Here is a tiny trained network, its code and every weight. The questions are about switching its units off for an input and a class, where a switched-off unit gives its printed mean instead of its output.

import numpy as np


def w(rows, s, z=0):
    codes = np.array(rows[::2]) - 128.0
    scale = np.full(codes.shape[1], s)
    scale[-1] = z or s
    return codes * scale


def f(y):
    return y / 2 * (1 + np.tanh(0.7978845608 * (y + 0.044715 * y**3)))


def log_softmax(a):
    a = a - a.max(-1, keepdims=True)
    return a - np.log(np.exp(a).sum(-1, keepdims=True))


def net(x, mask):
    res = np.array(x, float).reshape(1, 7) / 4 @ E
    y = f(res @ A[0][:, :-1].T + A[0][:, -1])
    res = res + np.where(mask, y, B[0][:, -1]) @ B[0][:, :-1]
    return log_softmax(res[-1] @ U[:, :-1].T + U[:, -1])


A, B = {}, {}
E = w([
[139,53,101,128,173,204,104,177,226],'x0',
[98,122,105,138,123,133,130,119,125],'x1',
[100,141,130,118,126,141,118,118,136],'x2',
[148,140,154,119,134,131,125,136,133],'x3',
[195,110,149,204,101,170,17,79,112],'x4',
[111,135,159,125,103,144,141,118,152],'x5',
[133,103,136,70,80,250,144,164,32],'x6',
],0.012)
A[0] = w([
[139,212,126,114,84,104,111,120,87,70],'n1',
[129,57,170,162,163,163,55,60,124,32],'n2',
[132,60,108,137,130,162,86,190,193,6],'n3',
[169,117,129,168,102,153,80,72,124,48],'n4',
[89,128,108,62,184,125,232,177,161,10],'n5',
[145,141,168,168,148,101,140,93,178,105],'n6',
[138,217,136,154,54,72,134,87,19,87],'n7',
[183,114,125,182,71,170,2,47,118,30],'n8',
[134,163,104,193,146,9,76,90,214,186],'n9',
[147,45,101,123,178,216,98,197,225,77],'n10',
[154,73,175,171,121,141,120,99,137,48],'n11',
[157,114,103,70,46,215,109,182,47,138],'n12',
[121,91,145,112,95,179,126,168,36,162],'n13',
],0.0089,0.0017)
B[0] = w([
[155,139,79,166,94,130,99,105,133,171],'n1',
[114,123,101,27,102,45,134,161,104,191],'n2',
[189,198,78,128,87,160,95,68,139,195],'n3',
[123,88,124,43,136,64,154,179,55,182],'n4',
[154,136,108,39,85,3,159,220,47,229],'n5',
[85,122,147,150,140,123,125,154,175,167],'n6',
[249,192,33,159,64,196,64,48,128,224],'n7',
[110,88,115,63,126,17,191,195,48,237],'n8',
[61,74,203,209,227,166,142,142,195,241],'n9',
[171,213,103,184,42,150,23,45,132,248],'n10',
[131,99,105,105,105,141,166,126,98,157],'n11',
[53,61,226,191,218,176,165,139,167,244],'n12',
[56,132,175,193,221,209,149,121,229,211],'n13',
],0.0079,0.014)
U = w([
[63,81,222,220,254,165,148,162,219,246],'0',
[196,228,82,172,34,161,57,62,139,88],'1',
[114,111,130,18,104,41,188,254,44,46],'2',
],0.0086,0.0012)

Each question gives the input, the list of numbers given to net, and the class t.
The units are the neurons (one row each of A and B). Each row of codes is followed by its name. A weight is (code - 128) times the scale printed after its matrix; where a second scale follows, it is the last column's (A, B and U).
mask holds one flag per neuron, in row order. A switched-off neuron (its flag False) gives its mean, the last column of its row in B, instead of its output. The means were averaged over made-up inputs and are rounded, as every weight is.
A unit's drop is (log p(t) with every unit on - log p(t) with that unit switched off) / (log p(t) with every unit on - log p(t) with every unit switched off).
The circuit of an input: a set's keep is (log p(t) with only the set's units on - log p(t) with every unit switched off) / (log p(t) with every unit on - log p(t) with every unit switched off). Starting from the 12 units with the biggest drops (on a tie, the unit counted first), units are removed one at a time, each time the one whose removal leaves the highest keep (on an exact tie, the one counted first), for as long as the keep stays at least 0.8.
units of the circuit, in order: the units of the circuit, biggest drop first
k most important neurons: the k neurons with the biggest drops, biggest first
drop of u: that unit's drop, to one decimal
input [-2,5,-3,3,-5,-1,6], class 0: units of the circuit, in order	[n13]
input [-3,-2,5,3,-6,6,8], class 0: 2 most important neurons	[n12 n13]
input [-6,8,-3,3,0,-2,6], class 0: 4 most important neurons	[n12 n13 n10 n3]
input [7,3,-6,7,8,3,-2], class 2: 4 most important neurons	[n8 n2 n4 n7]
input [-5,6,7,3,-3,-1,3], class 1: 2 most important neurons	[n7 n9]
input [3,7,8,1,-8,1,-7], class 2: 2 most important neurons	[n5 n12]
input [2,-4,-7,-3,-6,2,6], class 0: 4 most important neurons	[n12 n13 n8 n2]
input [0,0,0,-6,5,1,3], class 2: 2 most important neurons	[n8 n9]
input [-6,4,7,5,-3,-1,-5], class 1: 2 most important neurons	[n7 n12]
input [2,3,-4,-4,-7,8,7], class 0: 4 most important neurons	[n12 n13 n8 n2]
input [6,-1,-7,-5,-2,0,-4], class 1: 2 most important neurons	[n10 n12]
input [4,-3,-6,0,5,7,0], class 2: 2 most important neurons	[n8 n7]
input [6,1,-2,-7,-6,5,7], class 0: 4 most important neurons	[n12 n13 n7 n8]
input [-4,-6,7,-7,7,-1,3], class 2: units of the circuit, in order	[n8]
input [5,5,-5,4,3,7,2], class 1: drop of n5	0.0
input [-5,4,5,4,-1,-8,8], class 0: drop of n12	0.4
input [-3,7,8,-3,7,1,5], class 2: drop of n9	0.1
